Here is a tiny trained network, its code and every weight. The questions are about switching its units off for an input and a class, where a switched-off unit gives its printed mean instead of its output.

import numpy as np


def w(rows, s, z=0):
    codes = np.array(rows[::2]) - 128.0
    scale = np.full(codes.shape[1], s)
    scale[-1] = z or s
    return codes * scale


def f(y):
    return np.maximum(y, 0)


def log_softmax(a):
    a = a - a.max(-1, keepdims=True)
    return a - np.log(np.exp(a).sum(-1, keepdims=True))


def net(x, mask):
    res = np.array(x, float).reshape(1, 2) / 4 @ E
    y = f(res @ A[0][:, :-1].T + A[0][:, -1])
    res = res + np.where(mask, y, B[0][:, -1]) @ B[0][:, :-1]
    return log_softmax(res[-1] @ U[:, :-1].T + U[:, -1])


A, B = {}, {}
E = w([
[204,196,18,96,128,110],'x0',
[97,197,146,254,215,134],'x1',
],0.015)
A[0] = w([
[101,141,132,208,136,135,232],'N1',
[161,114,100,3,89,131,206],'N2',
[164,168,76,104,134,144,253],'N3',
[139,147,125,179,148,113,131],'N4',
[138,155,113,201,131,151,196],'N5',
[81,75,193,136,112,148,183],'N6',
[122,177,147,134,155,110,129],'N7',
],0.022,0.006)
B[0] = w([
[162,210,251,141,134,215,217],'N1',
[148,25,38,49,57,218,252],'N2',
[189,249,153,147,24,142,201],'N3',
[161,149,20,143,210,79,181],'N4',
[63,100,75,193,178,216,199],'N5',
[54,108,160,165,117,25,219],'N6',
[163,129,51,138,188,109,169],'N7',
],0.024,0.033)
U = w([
[114,157,124,119,2,184,92],'0',
[108,15,58,50,77,133,48],'1',
[13,95,79,135,74,89,63],'2',
[82,202,91,196,212,177,236],'3',
[86,136,108,88,176,152,3],'4',
[68,143,192,162,161,72,88],'5',
[226,127,6,83,15,157,182],'6',
],0.01,0.0027)

Each question gives the input, the list of numbers given to net, and the class t.
The units are the neurons (one row each of A and B). Each row of codes is followed by its name. A weight is (code - 128) times the scale printed after its matrix; where a second scale follows, it is the last column's (A, B and U).
mask holds one flag per neuron, in row order. A switched-off neuron (its flag False) gives its mean, the last column of its row in B, instead of its output. The means were averaged over made-up inputs and are rounded, as every weight is.
A unit's drop is (log p(t) with every unit on - log p(t) with that unit switched off) / (log p(t) with every unit on - log p(t) with every unit switched off).
The circuit of an input: a set's keep is (log p(t) with only the set's units on - log p(t) with every unit switched off) / (log p(t) with every unit on - log p(t) with every unit switched off). Starting from all 7 units, units are removed one at a time, each time the one whose removal leaves the highest keep (on an exact tie, the one counted first), for as long as the keep stays at least 0.8.
units of the circuit, in order: the units of the circuit, biggest drop first
k most important neurons: the k neurons with the biggest drops, biggest first
drop when u is switched off: that unit's drop, to one decimal
input [-5,-4], class 1: units of the circuit, in order	N3
input [-1,-3], class 1: 2 most important neurons	N3; N1
input [0,1], class 3: 2 most important neurons	N2; N6
input [-6,4], class 3: 4 most important neurons	N5; N1; N4; N7
input [7,3], class 3: 2 most important neurons	N2; N5
input [-4,2], class 5: units of the circuit, in order	N2; N6
input [-2,1], class 5: 2 most important neurons	N2; N5
input [-3,-2], class 2: 3 most important neurons	N2; N1; N6
input [-1,-5], class 1: drop when N1 is switched off	0.1
input [-8,-2], class 5: drop when N2 is switched off	0.7
input [3,2], class 3: drop when N2 is switched off	2.3
